Below is a small trained network, with its code and all its weights. Each question gives an input and a target symbol and asks what happens when units are switched off, that is, made to give their printed mean instead of their output.

import numpy as np


def w(rows, s, z=0):
    codes = np.array(rows[::2]) - 128.0
    scale = np.full(codes.shape[1], s)
    scale[-1] = z or s
    return codes * scale


def f(y):
    return np.maximum(y, 0)


def softmax(a):
    e = np.exp(a - a.max(-1, keepdims=True))
    return e / e.sum(-1, keepdims=True)


def log_softmax(a):
    a = a - a.max(-1, keepdims=True)
    return a - np.log(np.exp(a).sum(-1, keepdims=True))


def net(x, mask):
    ids = ['αεζθλμξπτψω'.index(c) for c in x.split()]
    T = len(ids)
    res = E[ids] + P[:T]
    u = 0
    for l in range(2):
        r = res
        for j in range(2):
            rows = slice(4 * j, 4 * j + 4)
            q, k, v = (r @ M[l][rows].T for M in (Q, K, V))
            z = softmax(np.where(np.tri(T) > 0, q @ k.T / 4**0.5, -1e9)) @ v
            o = O[l][rows]
            res = res + np.where(mask[u + j], z, o[:, -1]) @ o[:, :-1]
        u += 2
        y = f(res @ A[l][:, :-1].T + A[l][:, -1])
        res = res + np.where(mask[u : u + 8], y, B[l][:, -1]) @ B[l][:, :-1]
        u += 8
    return log_softmax(res[-1] @ U[:, :-1].T + U[:, -1])


Q, K, V, O, A, B = {}, {}, {}, {}, {}, {}
E = w([
[119,155,65,147,150,116,119,44,158,122,81],'α',
[113,141,92,106,75,56,55,126,70,107,92],'ε',
[174,158,80,95,159,139,145,104,124,168,107],'ζ',
[133,100,171,134,153,147,121,68,107,144,75],'θ',
[130,138,120,146,122,5,130,101,98,93,179],'λ',
[161,108,166,103,114,62,126,159,47,126,146],'μ',
[148,115,134,157,167,143,165,143,101,167,185],'ξ',
[100,123,147,192,160,133,141,75,174,106,163],'π',
[136,157,184,115,112,79,108,163,136,51,119],'τ',
[161,155,141,109,141,173,119,216,150,168,164],'ψ',
[129,168,156,127,147,169,104,164,228,95,134],'ω',
],0.016)
P = w([
[97,70,29,163,212,80,126,211,125,119,80],'0',
[197,47,41,178,155,144,60,149,94,44,112],'1',
[230,89,107,221,28,153,192,148,143,85,72],'2',
[97,129,143,85,125,79,243,169,169,175,104],'3',
[100,133,149,32,54,173,226,95,84,80,166],'4',
[211,159,160,162,54,212,75,79,75,68,189],'5',
[254,222,240,164,158,119,96,110,137,167,160],'6',
[160,226,238,21,165,107,102,87,126,146,210],'7',
[65,209,200,75,73,174,97,98,54,83,254],'8',
],0.0096)
Q[0] = w([
[151,140,115,156,134,120,110,138,150,146,89],'L0H1',
[139,94,146,123,149,92,149,126,143,137,137],'L0H1',
[183,163,145,130,117,110,105,161,157,117,135],'L0H1',
[152,172,106,156,106,110,90,151,104,124,115],'L0H1',
[141,61,71,199,156,246,148,128,180,182,94],'L0H2',
[201,156,148,164,164,158,99,97,152,150,153],'L0H2',
[100,94,125,77,191,195,206,95,179,146,155],'L0H2',
[163,123,144,184,197,58,164,153,196,202,75],'L0H2',
],0.012)
K[0] = w([
[100,98,103,98,143,156,124,137,111,74,153],'L0H1',
[153,93,128,164,125,151,148,137,99,122,134],'L0H1',
[141,170,152,111,89,186,132,116,120,104,177],'L0H1',
[95,169,149,92,140,140,123,117,108,140,185],'L0H1',
[123,45,52,198,150,86,113,210,165,153,18],'L0H2',
[111,81,121,107,29,109,221,151,193,131,91],'L0H2',
[100,29,13,90,124,155,87,163,123,58,131],'L0H2',
[12,123,121,81,168,86,153,178,156,165,102],'L0H2',
],0.011)
V[0] = w([
[149,77,123,225,139,128,86,163,160,124,121],'L0H1',
[135,96,163,184,65,130,154,160,119,119,123],'L0H1',
[89,90,125,103,158,85,158,205,179,142,120],'L0H1',
[94,192,141,95,77,120,140,38,105,124,122],'L0H1',
[76,173,139,186,89,160,177,150,70,101,93],'L0H2',
[94,4,237,248,145,112,91,144,114,117,149],'L0H2',
[2,16,235,141,155,107,55,117,101,159,123],'L0H2',
[130,111,180,95,139,169,152,200,186,91,198],'L0H2',
],0.0045)
O[0] = w([
[165,160,27,59,149,106,177,137,160,92,108,190],'L0H1',
[166,139,128,153,120,132,156,164,157,127,132,181],'L0H1',
[103,71,85,140,169,124,149,150,137,136,42,98],'L0H1',
[106,165,221,166,110,129,53,130,133,169,184,79],'L0H1',
[149,60,189,124,180,136,79,104,110,60,132,168],'L0H2',
[169,8,116,1,81,112,122,105,221,133,202,158],'L0H2',
[102,14,163,102,59,117,68,125,240,236,142,5],'L0H2',
[175,101,144,148,67,98,173,173,165,39,121,169],'L0H2',
],0.0049,0.0015)
A[0] = w([
[215,156,98,151,42,80,153,63,131,149,145,211],'L0N1',
[134,101,116,108,125,242,139,73,153,114,172,118],'L0N2',
[119,90,146,130,180,120,126,139,109,102,134,150],'L0N3',
[185,171,114,123,185,196,144,114,184,176,113,220],'L0N4',
[86,121,126,136,153,254,145,105,111,97,160,119],'L0N5',
[49,86,140,160,76,146,101,130,93,111,164,118],'L0N6',
[149,176,167,89,202,150,164,91,194,166,120,2],'L0N7',
[106,102,117,138,200,108,129,163,157,147,109,102],'L0N8',
],0.0072,0.003)
B[0] = w([
[38,44,142,94,149,146,115,121,55,47,171,253],'L0N1',
[94,73,123,3,160,186,119,72,148,98,188,160],'L0N2',
[210,158,76,129,95,82,138,104,137,135,135,160],'L0N3',
[96,57,203,254,107,180,97,179,109,92,122,205],'L0N4',
[178,225,119,26,210,174,206,114,131,84,100,157],'L0N5',
[158,148,136,247,84,82,139,121,107,124,133,160],'L0N6',
[130,119,178,243,80,61,113,179,177,145,130,160],'L0N7',
[198,73,45,143,147,96,167,130,185,151,88,156],'L0N8',
],0.0054,0.0057)
Q[1] = w([
[137,63,105,160,103,210,160,123,93,97,131],'L1H1',
[123,172,134,14,99,85,74,125,76,70,182],'L1H1',
[91,180,131,98,207,203,100,92,129,188,128],'L1H1',
[98,139,68,8,139,167,222,150,154,125,107],'L1H1',
[88,130,58,60,155,189,186,119,187,192,98],'L1H2',
[173,150,150,105,246,199,134,93,130,140,108],'L1H2',
[100,79,143,206,158,157,55,106,144,206,156],'L1H2',
[153,61,109,239,115,183,164,144,145,104,88],'L1H2',
],0.012)
K[1] = w([
[136,50,122,214,129,94,160,162,146,124,94],'L1H1',
[150,133,251,152,118,154,116,116,93,87,199],'L1H1',
[86,71,59,134,91,162,112,68,36,106,91],'L1H1',
[219,100,72,153,187,134,39,120,136,79,132],'L1H1',
[172,99,48,139,179,101,60,106,109,111,110],'L1H2',
[117,57,63,125,102,168,160,120,71,78,77],'L1H2',
[72,114,95,103,127,69,181,90,85,160,95],'L1H2',
[102,103,56,137,134,96,168,187,185,167,58],'L1H2',
],0.012)
V[1] = w([
[152,98,131,150,152,245,138,81,158,173,75],'L1H1',
[183,145,186,138,166,135,158,133,194,96,120],'L1H1',
[154,157,141,73,53,173,34,161,125,118,2],'L1H1',
[63,157,61,154,159,127,78,63,183,91,85],'L1H1',
[125,148,139,142,132,176,108,153,214,68,114],'L1H2',
[143,52,128,156,167,99,173,14,104,120,97],'L1H2',
[69,161,84,174,128,186,159,142,217,109,206],'L1H2',
[62,173,143,137,85,71,83,35,184,72,85],'L1H2',
],0.0089)
O[1] = w([
[140,120,199,145,93,57,121,126,106,161,172,2],'L1H1',
[94,57,158,119,123,115,192,149,105,105,118,167],'L1H1',
[142,96,134,249,135,184,158,108,106,197,148,142],'L1H1',
[158,148,198,151,202,138,83,92,94,107,144,115],'L1H1',
[172,60,140,158,166,92,133,139,63,141,55,164],'L1H2',
[61,142,131,119,124,104,66,179,125,126,150,140],'L1H2',
[210,103,148,74,149,87,120,128,70,122,141,79],'L1H2',
[117,73,126,155,246,142,51,115,147,112,127,145],'L1H2',
],0.012,0.01)
A[1] = w([
[175,159,112,146,51,159,239,94,131,205,114,75],'L1N1',
[98,93,78,91,2,128,169,143,166,122,69,111],'L1N2',
[138,71,135,162,156,133,198,131,114,97,96,9],'L1N3',
[196,117,129,199,215,109,77,131,57,87,46,128],'L1N4',
[230,91,171,149,123,63,174,133,71,118,109,71],'L1N5',
[151,113,136,113,92,191,93,224,126,147,135,149],'L1N6',
[42,68,147,135,96,139,97,136,115,206,238,118],'L1N7',
[94,165,86,211,167,189,102,69,167,181,129,102],'L1N8',
],0.0068,0.011)
B[1] = w([
[163,103,131,209,195,44,36,124,153,19,124,154],'L1N1',
[171,128,172,167,204,168,125,69,161,150,241,199],'L1N2',
[140,199,134,60,108,88,32,137,129,210,133,187],'L1N3',
[79,136,174,95,120,163,225,124,155,198,201,250],'L1N4',
[131,200,37,81,170,185,56,67,193,184,39,174],'L1N5',
[79,108,113,115,163,74,149,30,120,132,98,159],'L1N6',
[98,86,151,175,86,26,67,32,194,174,1,146],'L1N7',
[235,51,144,98,61,144,83,224,68,148,145,198],'L1N8',
],0.0064,0.014)
U = w([
[99,147,164,150,225,130,103,110,91,137,175,63],'α',
[161,111,127,132,115,148,72,172,110,145,153,111],'ε',
[115,255,140,165,87,130,162,170,38,113,91,195],'ζ',
[93,107,151,143,98,103,89,98,141,132,99,115],'θ',
[90,169,109,107,162,148,84,133,134,75,95,72],'λ',
[99,169,96,151,131,162,144,83,176,163,193,44],'μ',
[166,115,150,68,67,106,167,145,132,132,197,109],'ξ',
[150,46,172,53,143,84,90,167,92,85,126,92],'π',
[88,29,123,145,172,152,226,160,105,76,94,254],'τ',
[192,127,124,153,162,98,119,91,119,81,117,107],'ψ',
[141,148,132,79,135,137,137,109,127,178,114,89],'ω',
],0.0046,0.0076)

Each question gives the input, a string of symbols that net reads in full, and the target symbol t.
The units are the heads (4 rows each of Q, K, V and O) and the neurons (one row each of A and B). Each row of codes is followed by its name. A weight is (code - 128) times the scale printed after its matrix; where a second scale follows, it is the last column's (O, A, B and U).
mask holds one flag per unit, layer by layer, with each layer's heads first. A switched-off unit (its flag False) gives its mean, the last column of its rows in O or B, instead of its output. The means were averaged over made-up inputs and are rounded, as every weight is.
A unit's drop is (log p(t) with every unit on - log p(t) with that unit switched off) / (log p(t) with every unit on - log p(t) with every unit switched off).
The circuit of an input: a set's keep is (log p(t) with only the set's units on - log p(t) with every unit switched off) / (log p(t) with every unit on - log p(t) with every unit switched off). Starting from the 12 units with the biggest drops (on a tie, the unit counted first), units are removed one at a time, each time the one whose removal leaves the highest keep (on an exact tie, the one counted first), for as long as the keep stays at least 0.8.
units of the circuit, in order: the units of the circuit, biggest drop first
unit that matters most: the unit with the biggest drop
top k neurons: the k neurons with the biggest drops, biggest first
k most important neurons of layer l: the k neurons of layer l with the biggest drops, biggest first
input μ π τ τ ψ, target π: units of the circuit, in order -> (L1H1 L1H2)
input ψ τ ε ε ζ ε ξ, target ε: units of the circuit, in order -> (L1N8 L1H1 L1H2 L0N4)
input ε θ λ ζ ζ ζ τ ζ, target ζ: unit that matters most -> L0H2
input λ τ ψ, target λ: 2 most important neurons of layer 0 -> (L0N4 L0N8)
input τ ε π τ ξ ε, target τ: units of the circuit, in order -> (L1H1 L0N1 L0H2)
input ζ ω ψ μ, target ω: units of the circuit, in order -> (L1N5 L1H2 L0N4)
input θ θ λ ε ξ ε, target ξ: units of the circuit, in order -> (L1H1 L1H2)
input ε ξ θ ε, target ξ: units of the circuit, in order -> (L1H2 L1H1)
input θ ε ζ π α, target ε: units of the circuit, in order -> (L1N8 L1H1 L0H2)
input λ τ α ε ε λ, target λ: units of the circuit, in order -> (L1H1 L1H2 L0N1)
input ξ ε τ ω τ θ ω θ μ, target ω: top 3 neurons -> (L1N5 L1N3 L1N4)
input ξ τ ε τ ζ ζ, target ε: top 3 neurons -> (L1N8 L0N1 L0N5)
input α τ ψ θ, target α: units of the circuit, in order -> (L1H1 L0H2)
input ζ ε μ ε, target μ: units of the circuit, in order -> (L1N2 L1H2)
input τ ζ π τ ε ε ζ ω, target ε: units of the circuit, in order -> (L1N8 L1H1 L1H2)
input ζ λ τ λ θ ψ ξ, target λ: units of the circuit, in order -> (L1H1 L0N4 L1H2)
input ε τ μ λ ε ω λ θ μ, target μ: top 3 neurons -> (L0N6 L1N2 L1N8)
input τ τ τ ω θ ζ θ, target ω: 2 most important neurons of layer 0 -> (L0N4 L0N7)
input ζ ε ξ λ π ζ μ π, target π: units of the circuit, in order -> (L1H1 L1H2)
input θ τ ζ ε π τ τ ψ, target π: top neuron -> (L0N4)
input τ ε ξ α π ε ξ τ θ, target ε: top 2 neurons -> (L1N8 L0N5)
input ζ ζ ε τ ω τ, target ω: 3 most important neurons of layer 1 -> (L1N5 L1N4 L1N3)
input ξ ζ α, target ξ: top neuron -> (L1N2)
input ε ψ θ τ α λ ζ α ζ, target λ: units of the circuit, in order -> (L1H1 L0N1 L1H2)
input ζ τ λ θ ζ ε, target θ: 3 most important neurons of layer 0 -> (L0N6 L0N1 L0N5)
input τ θ ε ε ψ, target θ: units of the circuit, in order -> (L1N7 L1H1 L1H2 L0H2)
input τ θ τ ε τ α, target τ: unit that matters most -> L0N1
input ζ ψ ε ω λ τ, target ω: top 4 neurons -> (L1N5 L1N4 L0N7 L1N3)
input ψ π α ε ε α, target α: top 2 neurons -> (L0N1 L0N5)
input π τ μ τ ε μ λ, target μ: 3 most important neurons of layer 0 -> (L0N4 L0N7 L0N6)
